What each symbol does to the items:
γ: J555->J117, J328->J145, J449->J889, J293->J143, J530->J78, J265->J759, J101->J719, J652->J918, J864->J38, J329->J476, J76->J435, J674->J761, J565->J385, J487->J662, J879->J36, J739->J879, J231->J204, J780->J265, J331->J590, J49->J463, J278->J848, J824->J438, J47->J983, J488->J832, J256->J726, J601->J560, J722->J64, J237->J868, J490->J722, J872->J599, J983->J25, J980->J49, J543->J95, J435->J317, J867->J967, J828->J911, J632->J277, J438->J836, J560->J565, J310->J278, J325->J845, J658->J954, J145->J191, J117->J307, J225->J764, J317->J551, J649->J931, J440->J42, J662->J956, J599->J173, J954->J449, J831->J47, J38->J802, J783->J329, J78->J331, J414->J872, J420->J749, J764->J971, J353->J464, J551->J273, J956->J518, J848->J884, J845->J917, J917->J293, J228->J638, J967->J462, J672->J79, J638->J225, J832->J615, J719->J610, J526->J487, J931->J101, J884->J555, J385->J652, J207->J864, J590->J887, J473->J237, J253->J530, J290->J674, J741->J646, J25->J828, J338->J231, J759->J581, J79->J739, J95->J649, J436->J854, J406->J425, J42->J656, J273->J921, J540->J824, J726->J310, J887->J547, J191->J797, J36->J563, J57->J996, J874->J256, J779->J414, J836->J658, J505->J618, J854->J325, J911->J524, J799->J54, J463->J207, J277->J672, J656->J436, J462->J85, J749->J867, J173->J361, J761->J76, J476->J406, J747->J540, J54->J874, J361->J440, J581->J632, J802->J945, J646->J253, J518->J543, J139->J780, J797->J680, J889->J783, J868->J741, J775->J338, J680->J556, J618->J324, J547->J779, J324->J526, J996->J775, J204->J328, J563->J747, J307->J473, J524->J420, J425->J601, J971->J353, J945->J831, J464->J57, J556->J980, J918->J228, J85->J488, J615->J799, J610->J490, J921->J505, J143->J290, J64->J139
χ: J555->J802, J328->J954, J449->J931, J293->J307, J530->J420, J265->J761, J101->J854, J652->J581, J864->J565, J329->J610, J76->J646, J674->J868, J565->J265, J487->J872, J879->J618, J739->J505, J231->J836, J780->J674, J331->J867, J49->J425, J278->J207, J824->J956, J47->J638, J488->J328, J256->J980, J601->J139, J722->J293, J237->J983, J490->J917, J872->J615, J983->J225, J980->J406, J543->J440, J435->J253, J867->J775, J828->J971, J632->J317, J438->J518, J560->J780, J310->J463, J325->J884, J658->J95, J145->J449, J117->J945, J225->J79, J317->J530, J649->J656, J440->J256, J662->J599, J599->J799, J954->J649, J831->J228, J38->J385, J783->J719, J78->J749, J414->J832, J420->J57, J764->J739, J353->J36, J551->J78, J956->J173, J848->J864, J845->J555, J917->J117, J228->J277, J967->J338, J672->J273, J638->J672, J832->J145, J719->J325, J526->J414, J931->J436, J884->J38, J385->J759, J207->J560, J590->J967, J473->J47, J253->J524, J290->J237, J741->J828, J25->J764, J338->J438, J759->J76, J79->J921, J95->J42, J436->J278, J406->J722, J42->J726, J273->J331, J540->J662, J726->J49, J887->J462, J191->J889, J36->J324, J57->J747, J874->J556, J779->J488, J836->J543, J505->J887, J854->J848, J911->J353, J799->J797, J463->J601, J277->J551, J656->J310, J462->J231, J749->J996, J173->J54, J761->J741, J476->J490, J747->J487, J54->J680, J361->J874, J581->J435, J802->J652, J646->J911, J518->J361, J139->J290, J797->J783, J889->J101, J868->J25, J775->J824, J680->J329, J618->J547, J547->J85, J324->J779, J996->J540, J204->J658, J563->J526, J307->J831, J524->J464, J425->J64, J971->J879, J945->J918, J464->J563, J556->J476, J918->J632, J85->J204, J615->J191, J610->J845, J921->J590, J143->J473, J64->J143
κ: J555->J780, J328->J361, J449->J256, J293->J385, J530->J879, J265->J47, J101->J49, J652->J868, J864->J143, J329->J278, J76->J225, J674->J228, J565->J473, J487->J204, J879->J867, J739->J749, J231->J599, J780->J831, J331->J563, J49->J845, J278->J722, J824->J832, J47->J435, J488->J518, J256->J719, J601->J117, J722->J38, J237->J632, J490->J864, J872->J658, J983->J317, J980->J325, J543->J797, J435->J764, J867->J526, J828->J273, J632->J828, J438->J615, J560->J307, J310->J490, J325->J601, J658->J54, J145->J440, J117->J265, J225->J530, J317->J971, J649->J556, J440->J783, J662->J328, J599->J954, J954->J874, J831->J76, J38->J290, J783->J310, J78->J36, J414->J836, J420->J618, J764->J78, J353->J590, J551->J353, J956->J145, J848->J64, J845->J560, J917->J565, J228->J646, J967->J487, J672->J524, J638->J253, J832->J543, J719->J463, J526->J231, J931->J980, J884->J139, J385->J237, J207->J293, J590->J747, J473->J581, J253->J739, J290->J918, J741->J672, J25->J551, J338->J872, J759->J983, J79->J420, J95->J680, J436->J406, J406->J884, J42->J329, J273->J464, J540->J488, J726->J610, J887->J540, J191->J42, J36->J967, J57->J547, J874->J101, J779->J438, J836->J799, J505->J996, J854->J425, J911->J921, J799->J649, J463->J917, J277->J911, J656->J476, J462->J662, J749->J324, J173->J449, J761->J638, J476->J848, J747->J85, J54->J931, J361->J889, J581->J25, J802->J674, J646->J79, J518->J191, J139->J945, J797->J656, J889->J726, J868->J277, J775->J414, J680->J436, J618->J775, J547->J824, J324->J338, J996->J779, J204->J173, J563->J462, J307->J759, J524->J505, J425->J555, J971->J331, J945->J761, J464->J887, J556->J854, J918->J741, J85->J956, J615->J95, J610->J207, J921->J57, J143->J652, J64->J802
η: J555->J560, J328->J518, J449->J440, J293->J38, J530->J971, J265->J473, J101->J726, J652->J674, J864->J64, J329->J436, J76->J983, J674->J831, J565->J143, J487->J85, J879->J331, J739->J78, J231->J662, J780->J307, J331->J464, J49->J610, J278->J406, J824->J414, J47->J581, J488->J438, J256->J783, J601->J917, J722->J884, J237->J918, J490->J848, J872->J204, J983->J632, J980->J719, J543->J799, J435->J25, J867->J563, J828->J672, J632->J741, J438->J872, J560->J293, J310->J476, J325->J463, J658->J173, J145->J543, J117->J565, J225->J317, J317->J828, J649->J874, J440->J797, J662->J488, J599->J328, J954->J361, J831->J759, J38->J139, J783->J656, J78->J353, J414->J231, J420->J879, J764->J551, J353->J921, J551->J911, J956->J832, J848->J425, J845->J207, J917->J864, J228->J76, J967->J747, J672->J253, J638->J435, J832->J836, J719->J310, J526->J462, J931->J256, J884->J601, J385->J290, J207->J722, J590->J57, J473->J652, J253->J764, J290->J945, J741->J638, J25->J277, J338->J487, J759->J237, J79->J530, J95->J54, J436->J980, J406->J325, J42->J680, J273->J524, J540->J779, J726->J329, J887->J996, J191->J95, J36->J590, J57->J618, J874->J889, J779->J338, J836->J599, J505->J749, J854->J49, J911->J79, J799->J954, J463->J490, J277->J646, J656->J556, J462->J540, J749->J36, J173->J145, J761->J47, J476->J854, J747->J547, J54->J449, J361->J191, J581->J868, J802->J780, J646->J225, J518->J615, J139->J117, J797->J649, J889->J42, J868->J228, J775->J526, J680->J931, J618->J867, J547->J775, J324->J967, J996->J324, J204->J956, J563->J887, J307->J385, J524->J739, J425->J845, J971->J273, J945->J265, J464->J505, J556->J101, J918->J761, J85->J824, J615->J658, J610->J278, J921->J420, J143->J802, J64->J555
ε: J555->J864, J328->J836, J449->J95, J293->J555, J530->J911, J265->J290, J101->J656, J652->J265, J864->J601, J329->J101, J76->J868, J674->J473, J565->J139, J487->J779, J879->J921, J739->J273, J231->J824, J780->J143, J331->J420, J49->J476, J278->J49, J824->J487, J47->J918, J488->J231, J256->J680, J601->J722, J722->J845, J237->J831, J490->J325, J872->J488, J983->J228, J980->J329, J543->J173, J435->J741, J867->J57, J828->J225, J632->J76, J438->J662, J560->J64, J310->J980, J325->J278, J658->J518, J145->J658, J117->J38, J225->J277, J317->J646, J649->J440, J440->J54, J662->J414, J599->J832, J954->J543, J831->J652, J38->J560, J783->J931, J78->J524, J414->J85, J420->J353, J764->J672, J353->J739, J551->J253, J956->J872, J848->J463, J845->J848, J917->J884, J228->J581, J967->J996, J672->J317, J638->J632, J832->J204, J719->J436, J526->J547, J931->J42, J884->J207, J385->J780, J207->J425, J590->J749, J473->J945, J253->J828, J290->J307, J741->J983, J25->J638, J338->J540, J759->J674, J79->J551, J95->J361, J436->J726, J406->J610, J42->J874, J273->J530, J540->J526, J726->J556, J887->J867, J191->J954, J36->J505, J57->J36, J874->J797, J779->J462, J836->J956, J505->J331, J854->J310, J911->J764, J799->J145, J463->J406, J277->J435, J656->J256, J462->J775, J749->J464, J173->J615, J761->J237, J476->J719, J747->J324, J54->J191, J361->J799, J581->J761, J802->J565, J646->J25, J518->J599, J139->J293, J797->J449, J889->J649, J868->J47, J775->J747, J680->J889, J618->J590, J547->J967, J324->J887, J996->J563, J204->J438, J563->J618, J307->J802, J524->J971, J425->J490, J971->J79, J945->J385, J464->J879, J556->J783, J918->J759, J85->J338, J615->J328, J610->J854, J921->J78, J143->J117, J64->J917
δ: J555->J64, J328->J599, J449->J54, J293->J560, J530->J79, J265->J945, J101->J556, J652->J473, J864->J917, J329->J726, J76->J228, J674->J652, J565->J117, J487->J338, J879->J420, J739->J524, J231->J414, J780->J802, J331->J879, J49->J854, J278->J610, J824->J85, J47->J761, J488->J662, J256->J931, J601->J884, J722->J207, J237->J759, J490->J463, J872->J438, J983->J76, J980->J436, J543->J145, J435->J638, J867->J618, J828->J317, J632->J983, J438->J488, J560->J555, J310->J719, J325->J406, J658->J615, J145->J173, J117->J139, J225->J646, J317->J225, J649->J797, J440->J449, J662->J231, J599->J836, J954->J799, J831->J674, J38->J293, J783->J256, J78->J739, J414->J824, J420->J921, J764->J253, J353->J78, J551->J764, J956->J204, J848->J490, J845->J425, J917->J601, J228->J868, J967->J324, J672->J828, J638->J741, J832->J956, J719->J980, J526->J775, J931->J680, J884->J722, J385->J307, J207->J845, J590->J36, J473->J265, J253->J672, J290->J385, J741->J632, J25->J435, J338->J779, J759->J831, J79->J911, J95->J191, J436->J329, J406->J278, J42->J889, J273->J971, J540->J462, J726->J101, J887->J563, J191->J361, J36->J749, J57->J590, J874->J649, J779->J540, J836->J832, J505->J464, J854->J476, J911->J551, J799->J543, J463->J325, J277->J25, J656->J783, J462->J526, J749->J505, J173->J658, J761->J918, J476->J310, J747->J967, J54->J95, J361->J954, J581->J47, J802->J143, J646->J277, J518->J328, J139->J38, J797->J440, J889->J874, J868->J581, J775->J547, J680->J42, J618->J57, J547->J747, J324->J996, J996->J887, J204->J872, J563->J867, J307->J780, J524->J273, J425->J848, J971->J530, J945->J290, J464->J331, J556->J656, J918->J237, J85->J487, J615->J518, J610->J49, J921->J353, J143->J565, J64->J864

The rows follow the links: the fewer symbols apart two items are, the more alike their rows tend to be.

Each row is also shifted at random along 10 hidden directions that mean nothing.

Some items, each with a row of numbers:
J848 -> [ -93  261  213 -330 -142   81 -300 -217 -336  196   56  115    9   54   93 -453  105  133  123 -177 -294  492 -215  -70 -296 -256  -43   90  106  324  129 -445   57  119  336  -43  451  110 -122  -21 -356    3   15 -219]
J139 -> [ 236 -151 -169 -341  -53 -256 -106  -52  149  187  -19  370   20 -125 -341  231 -319  175 -212 -197   25   81   66   31  -51  208  265 -204  -82   -1  144  333 -408 -413 -378 -207  150   89  -24  287   40  -40   85   88]
J524 -> [   6 -152  -99 -464  117  618 -174 -179 -210 -806 -119  257  434  153  342 -694 -165 -342  388    7  231  452  -43 -109   59 -772 -648 -284  126 -462 -614  194  754 -165 -383 -586  282   32 -145 -344 -299 -188 -144 -261]
J76 -> [1509 -177  196 -170  157   81   74 -214 -534 -429    8  157  246   60  -75 -334  127 -161  182 -198  183 -427    1 -122   90   14 -578 -111 -181   28 -176  269 -181 -341 -302 -339  546 -118  348 -110 -275 -490 -230  -12]
J980 -> [ 447 -460  101 -480 -174  384 -432  274  276 -409  566 -148  228  340 -176  -40  725   37  127  327  351 -508  308  248 -429  325  167  -62 -272 -140 -385  -64  -38 -719  -86 -139  307  588  513 -553  104 -510   75   56]
J775 -> [ 149  283  375 -113 -362 -251  -12 -326 -108  200  -36   39 -151 -454  -52 -142  -92   28 -354 -419  -61  197 -501 -131  288  204 -157   78  195  101  176 -354  -93   78  382  -33  450 -109 -196 -302  -77    2 -208  276]
J983 -> [-541  -98 -287  312   69 -161  269  359  464 -155 -283 -245 -236 -132   21  290  266  211  155 -294 -559 -435  618   65  -77 -501   68  306 -167  144   83 -451  303   -1  330   14 -428 -268 -257  242  212   90   39 -223]
J462 -> [-108   11   39  434   30 -189  359  150  398  -28 -290  -98  -46 -351   56  432  -63  161 -255 -432 -326 -222  100   51  241  -26 -148  115 -141 -324  229  -27  143   77   57   -6 -189 -331 -232 -490  267  134 -234  426]
J911 -> [  633   120   -28  -301   -44 -1171   437  -292   422   436     0   558   272   -15   -35   399  -310  -100  -647    73  -140  -398  -118  -125   178   324    -2    -8    43   126   609  -267 -1138  -395   -23    -9  -562   585  -339   -51   317    36    86   515]
J560 -> [-804  408  380  245  269  562 -254 -119  111 -726   88  121  121 -169  282 -482  225  222  218  179   28   73  -59 -242 -164 -403 -342  156 -398  167   38 -203   72  250  -11 -264 -405  221 -113  391 -466 -223  137 -172]
J231 -> [ -90  152 -199   88 -281 -379  150  489  377    2  -11 -478  -76  -24   94  528  325   -7   13 -194 -360 -206  232  167  -61   39  274  151 -129  126  101 -328  -57 -287  437  212  -88  193 -104 -281  280  243  -53  258]
J414 -> [-482  309  247   48  -51  253   27    0   82 -172 -234 -174  169 -131  187   75   -3   37 -254 -647  -24   80 -423 -170   93   95 -457   70   64 -230  124 -322  291  -37  130 -143  199 -135  -33 -717 -267 -136  -75  242]
J353 -> [-345  -98  307 -272  135  333  -20 -128   64 -236  418 -284 -143   78   77   36  112 -259   -9  662  325  -13  121  133  180  254  182  213  226  -74 -254  330   88  197   79  382  108 -152 -105  366  206  304  106 -179]
J101 -> [-275 -315 -204  -60 -289    1 -302  169  460  222  175   47  -13   82 -281   95  235  173  -89   57  193 -207  116  133 -247  183  429  -46  -29 -117 -102 -326   79 -328   -4  -50 -280  378  240 -303  225 -234  208   76]
J761 -> [ -74 -186  256 -562   83  269  -47 -339 -322   84 -114  163   56 -118 -273 -218 -107  -14 -127 -338  193  113 -119    3  133   -7 -171  -31  142 -182 -276  126  202 -215 -193 -223  821 -299  149 -428   23 -230   56 -273]
J649 -> [-383  -22 -372  -71 -260   88 -229  134 -336  106 -190   16 -130  -95  -12 -263 -355   18  156   53 -235  622 -134  -54  -94 -231   11 -392  333  202   43  135  454  156   37  -32  200  -71  -41  371 -214   28   68 -158]
J85 -> [ 366  212  184 -226 -351 -482   52  203 -121 -482  348 -442   14 -153  233  193  392 -174  149  297 -448 -158  166   69   12  170   74   60 -155  573  241  162 -467 -252  489  221  351  363 -144  372  121  232 -164  405]
J780 -> [ 203  289   52  307  171  488  -36   60  -65  -14 -318 -147  138 -131  -85 -172   28   65  295 -709   47   77   42    4  -79 -367 -187  287 -196 -214  -41 -452  677 -196  -44   24  156 -415  113 -529 -262  -93  125 -161]
J956 -> [-170  -11 -229   34  -30   70   -2  123 -139 -178 -293   77  280  255  173  -39  -22 -129  107 -329   22  144 -186  -70  -20 -203 -286 -289  -44 -271 -251   93  175  -98 -294 -395    0  136  140 -511 -137 -100 -153   99]
J38 -> [  78   95 -146 -289  284   87  -32 -176   -7  156  -75  412  -27 -271 -145   58 -558   97 -171  211  132  504 -145  -69   13 -106  221 -149  -72  -45   44  523 -177   14 -372 -167  -27  113 -159  372  -46   95  105 -132]
J726 -> [-454  -75  248   35 -262 -282 -109 -255    4  259    8   74   13 -270 -171   33   74  160 -133 -144 -444  -69    3  -13  -95  187  204  175  156  255  504 -191  108   95  197  218  -44 -100  -67  133  147  152  244  389]
J967 -> [ 780 -106  112 -185 -507  -51 -252  -89 -261  -15  227  -57 -116  -40 -101 -381   89 -118   79 -159  371  119 -228   61  233  178  -57 -231  100  -44 -395  -28  -75 -188  106 -156  704   15  152 -265  -46 -204 -349   12]
J996 -> [-135    5 -227  508 -137 -236   22 -234 -340  220   -6   34 -368 -141  156 -224 -440 -139  263  253  100  429 -152 -115  348 -193  247  -91  207  155  -67  452  -22  793   46  127 -323 -311 -246  984  -11  439 -300 -102]
J719 -> [ 283 -545 -592   14 -260  -13 -391  154  314   93  107  247   39  328 -251   25  176  100  205 -126  230 -240  186   37 -385   -6  428 -159 -113 -162 -287  -62   92 -339 -293 -365 -442  336  327   97  -46 -244  -34   18]
J615 -> [ 790  378    6  582  150 -288  365   77 -107 -255 -380  138  181  -56  177  -29  465 -122  153 -164 -464 -390 -108 -110  -89 -337 -447  175 -482   96   69 -447   -8   79   89 -235 -517  268   80 -600 -131   -9 -250  475]
J191 -> [-375 -281 -146   -7 -533  -76 -361  238  138  -53  -76   65 -171  117 -312   19  276  254 -192 -543 -118 -287  -93  -31 -167  438 -123 -327  154  111  -29 -377   24 -303  -17 -341  178  -26  293   26 -299 -404  -43  144]
J518 -> [ 373 -287 -201  199   27 -112  173  224 -247  -47 -225  -69  -20  123  -80  262  110 -142  173  119 -187  -68  216  207   79   31  111 -252 -121 -164 -289  629  114   70 -350  -61   96 -148  227 -175  347  243 -154  191]
J290 -> [  90 -117 -200  173  280 -269  211  -38 -257   56 -148  102  201   54  -38  221 -343  -60  272  -77 -194  -67  367   26   19 -105  132  -36 -161   50  272  672 -203  -80 -450  112  -95 -273   -4  553  116  260   84   79]
J799 -> [ 118  -27   64  -65 -196  291 -190   -9 -540 -117 -138 -110 -257 -182 -152 -246   82  -66  119   18 -182  348 -216   15   30   53  -92 -201  223  194 -241  227  494  251   45  -46  571 -306  180  172 -200   80  -63  -66]
J864 -> [ 303 -140  460 -101   -8  155 -165  139  150 -488  185   51  244   57  -78 -102  482  289   61 -125  -98 -385  372  182 -153   91 -252  -79 -447  -81   -1    4 -251 -440 -216 -222  417  104  173 -413   59 -360   23  143]
J918 -> [ 418  201  161 -294  268  -35  200 -300 -262   25  -80  191  130 -169  -44 -229   24 -135   42   30   24  -16  -95  -71   17 -319 -149  219 -178  112  -84 -145 -113 -133   49 -117  213  154    2 -285    2 -108    6 -149]
J722 -> [ 209  553   99   -6  504   45  178 -284 -177  133 -196  462  148 -212  299 -320 -307   96   -4  308 -298  612 -271 -183 -167 -677 -213  111 -265  102  262  -84 -124  429   45 -137 -288  331 -385 -117 -226  119  -31 -115]
J438 -> [-383   39 -162   -1 -162  202   78  235  -68  586 -336 -526 -262 -129 -133  392 -219  -63  -65 -409  -64  564  -80  249  179   32  426   42  360 -303 -218   63  755  172  175  366  515 -564  -19 -600  385  497  103 -141]

From each start, follow one symbol. Which item do you reach?
Answer with the item's name.
[ -20 -268  -76 -165  458  502   99  121  133 -263   65  -41   14   97  -77   21  132  -30  112  337  446 -224  283  114    1 -217   25   26 -268 -335 -566  301  130 -150 -292 -192   23   64  227 -304  212 -266   20 -452]
ε: J918
[-556 -280 -349 -341  144  432 -259  381  -41 -497  342  -69 -255  208   45   49    0  -77   90 1151  291  238   72   57 -165  152  226 -512    1  148 -485  895 -134  142 -266 -152  -83  467  211  812  -59  -89   -3 -351]
η: J191
[-822 -232  -64   90  267  417 -241 -332   74 -118  -66  460  220  134   74 -105 -223  160  -98  -78  143   48 -268 -315 -238  -15 -169  -55   55 -243  132  258  176  318 -455 -383 -567    6   88  276 -419 -209   47   82]
δ: J719
[ 120 -514 -447   -7 -531 -566 -273 -178  125  -75  142  337  -13  360 -130  -80  -30 -151  181 -244  187 -321  160  -84   75  179  231 -223  223   74 -167   73 -318 -216 -298 -302 -391   26   -7  949  -77   51 -142  131]
ε: J524
[-395   81   76  275   38  131   26  240  -46 -532  103 -356  171  193  355  161  190 -105  185  117   23 -188   41  -56   28  132 -170  -61 -155   12    7  348 -109   77  -78   34 -174   76  119  168  -92   33  -82  194]
ε: J414
[ 264 -355 -194  389 -120  -30  -22 -247  -10 -111 -324  302  212  159  -20 -223 -253 -129  187 -614  175 -145   54 -108  251 -202 -282 -136  174 -451 -170   55  414   43 -505 -300 -315 -501   -1   35  -64   -6  -89  126]
ε: J530
[-197  330 -318 -214  109  -14  -12 -232 -199   -4 -223  296   30 -146  114 -530  -83 -150  371  -25  -38  402 -137 -189 -120 -933   -6  169 -131  246 -271 -465  240   13  204 -348 -202  374 -202  114 -243  -18  -13 -465]
γ: J868
[-375    4   49  161  500   51  276  -73  -26  -39 -204  383  111  -64   55  336 -495  124 -561  275  -99  -48 -350 -247   29  414 -464 -315   41 -121  482  632 -357  325 -467 -123 -397  -26   18  165 -241 -167  -15  330]
δ: J95
[-167  366  430  432   34  178   94   42  -50 -100  -20 -408  107   36  195  143  266  -48 -101 -277  113 -255 -305 -100  115  375 -250  244  -59  -37  158 -239    4  172  170  228  -65 -140  190 -430 -133   -9    9  277]
ε: J231
[ 316 -439  334 -215 -441 -324  -14  -44   25 -205   48 -124  241  117 -150   17  252  -65   18 -463 -210 -458  446  244  233  273 -172  -81  191 -148   43  -25   56 -501 -115   84  620 -409   12 -313  394   10   92  319]
κ: J879
[ 638   33   63 -337 -295  -21 -203   12  -19  278   46  172  236  -15 -244 -218   48   37 -276 -160  221   26 -353   13 -148  265 -167 -231   64  -84   49 -497  -32 -555   27 -130  380  443  307 -970  -83 -533  119  195]
δ: J680
[-289   25 -123  -61   -2  -50  -65  122  419  544  -39   56 -106  155 -105  256  179  300 -219 -347 -205  -26   29   59 -392   16  278  261   -8  -54  190 -673    7  -70  265   48 -189  111  -68 -425  -26   -3   65  -77]
γ: J845
[  14   64  175  232  151  432 -147   -6  -30  161 -103   23  -99  -45  -52 -236   14  254  140  -96   51  309   51  105  -69 -252   86   62 -143 -188 -152  -80  318  275  -80    4  114 -239   34 -248   21    4   84 -289]
η: J601
